Here is a tiny trained network, its code and every weight. The questions are about switching its units off for an input and a class, where a switched-off unit gives its printed mean instead of its output.

import numpy as np


def w(rows, s, z=0):
    codes = np.array(rows[::2]) - 128.0
    scale = np.full(codes.shape[1], s)
    scale[-1] = z or s
    return codes * scale


def f(y):
    return np.maximum(y, 0)


def log_softmax(a):
    a = a - a.max(-1, keepdims=True)
    return a - np.log(np.exp(a).sum(-1, keepdims=True))


def net(x, mask):
    res = np.array(x, float).reshape(1, 6) / 4 @ E
    y = f(res @ A[0][:, :-1].T + A[0][:, -1])
    res = res + np.where(mask, y, B[0][:, -1]) @ B[0][:, :-1]
    return log_softmax(res[-1] @ U[:, :-1].T + U[:, -1])


A, B = {}, {}
E = w([
[132,129,123,126],'x0',
[108,157,57,227],'x1',
[177,10,122,169],'x2',
[44,95,44,85],'x3',
[128,127,129,128],'x4',
[124,127,129,129],'x5',
],0.013)
A[0] = w([
[46,138,93,42,157],'neuron 1',
[158,43,159,76,136],'neuron 2',
[99,236,161,98,244],'neuron 3',
[118,175,162,38,178],'neuron 4',
[72,160,119,84,184],'neuron 5',
[102,246,104,142,176],'neuron 6',
[92,223,98,161,111],'neuron 7',
[44,94,44,114,114],'neuron 8',
[65,66,9,98,136],'neuron 9',
[90,254,76,167,130],'neuron 10',
[103,86,103,118,89],'neuron 11',
[108,210,166,43,188],'neuron 12',
[126,47,100,216,102],'neuron 13',
[188,177,230,173,255],'neuron 14',
[49,113,118,108,163],'neuron 15',
[167,78,178,119,164],'neuron 16',
[113,152,132,238,180],'neuron 17',
[207,213,208,105,212],'neuron 18',
[149,39,89,190,111],'neuron 19',
[85,96,105,11,201],'neuron 20',
[169,76,70,220,101],'neuron 21',
[118,43,15,132,129],'neuron 22',
[182,152,128,215,159],'neuron 23',
],0.011,0.0063)
B[0] = w([
[88,156,106,99,227],'neuron 1',
[157,31,101,41,218],'neuron 2',
[75,138,108,196,243],'neuron 3',
[103,199,159,160,207],'neuron 4',
[93,156,104,123,200],'neuron 5',
[106,91,89,174,233],'neuron 6',
[110,63,88,134,207],'neuron 7',
[12,102,140,124,227],'neuron 8',
[56,104,180,131,252],'neuron 9',
[110,59,76,142,238],'neuron 10',
[87,130,168,123,162],'neuron 11',
[108,186,137,202,225],'neuron 12',
[147,172,185,126,212],'neuron 13',
[158,106,133,211,254],'neuron 14',
[83,136,97,103,192],'neuron 15',
[167,48,124,123,203],'neuron 16',
[218,125,99,161,212],'neuron 17',
[109,108,138,198,242],'neuron 18',
[137,172,189,103,218],'neuron 19',
[93,179,135,75,235],'neuron 20',
[183,171,171,152,213],'neuron 21',
[76,126,189,130,237],'neuron 22',
[187,138,122,124,204],'neuron 23',
],0.011,0.013)
U = w([
[81,173,230,178,205],'0',
[82,246,106,79,172],'1',
[148,105,46,165,66],'2',
[67,48,85,115,39],'3',
[191,18,132,94,254],'4',
[104,73,174,15,152],'5',
[201,206,195,134,12],'6',
],0.011,0.003)

Each question gives the input, the list of numbers given to net, and the class t.
The units are the neurons (one row each of A and B). Each row of codes is followed by its name. A weight is (code - 128) times the scale printed after its matrix; where a second scale follows, it is the last column's (A, B and U).
mask holds one flag per neuron, in row order. A switched-off neuron (its flag False) gives its mean, the last column of its row in B, instead of its output. The means were averaged over made-up inputs and are rounded, as every weight is.
A unit's drop is (log p(t) with every unit on - log p(t) with that unit switched off) / (log p(t) with every unit on - log p(t) with every unit switched off).
The circuit of an input: a set's keep is (log p(t) with only the set's units on - log p(t) with every unit switched off) / (log p(t) with every unit on - log p(t) with every unit switched off). Starting from the 12 units with the biggest drops (on a tie, the unit counted first), units are removed one at a time, each time the one whose removal leaves the highest keep (on an exact tie, the one counted first), for as long as the keep stays at least 0.8.
units of the circuit, in order: the units of the circuit, biggest drop first
k most important neurons: the k neurons with the biggest drops, biggest first
drop when u is switched off: that unit's drop, to one decimal
input [-6,7,1,6,5,-4], class 0: units of the circuit, in order -> (neuron 22)
input [6,8,0,2,2,4], class 3: 3 most important neurons -> (neuron 10; neuron 7; neuron 12)
input [-5,4,1,6,0,-4], class 0: 2 most important neurons -> (neuron 2; neuron 22)
input [5,8,0,0,-7,6], class 2: 2 most important neurons -> (neuron 17; neuron 10)
input [-6,0,8,-2,0,-1], class 4: 2 most important neurons -> (neuron 2; neuron 16)
input [-3,1,-6,1,6,1], class 3: 3 most important neurons -> (neuron 10; neuron 7; neuron 6)
input [-3,-8,1,8,-5,-3], class 5: 3 most important neurons -> (neuron 2; neuron 9; neuron 3)
input [-7,7,1,7,4,3], class 0: drop when neuron 9 is switched off -> 0.2
input [-2,2,-5,5,-3,1], class 3: drop when neuron 10 is switched off -> 0.2
input [8,-1,1,2,-7,5], class 5: drop when neuron 14 is switched off -> 0.1
input [-8,8,-3,1,0,2], class 3: drop when neuron 10 is switched off -> 0.2
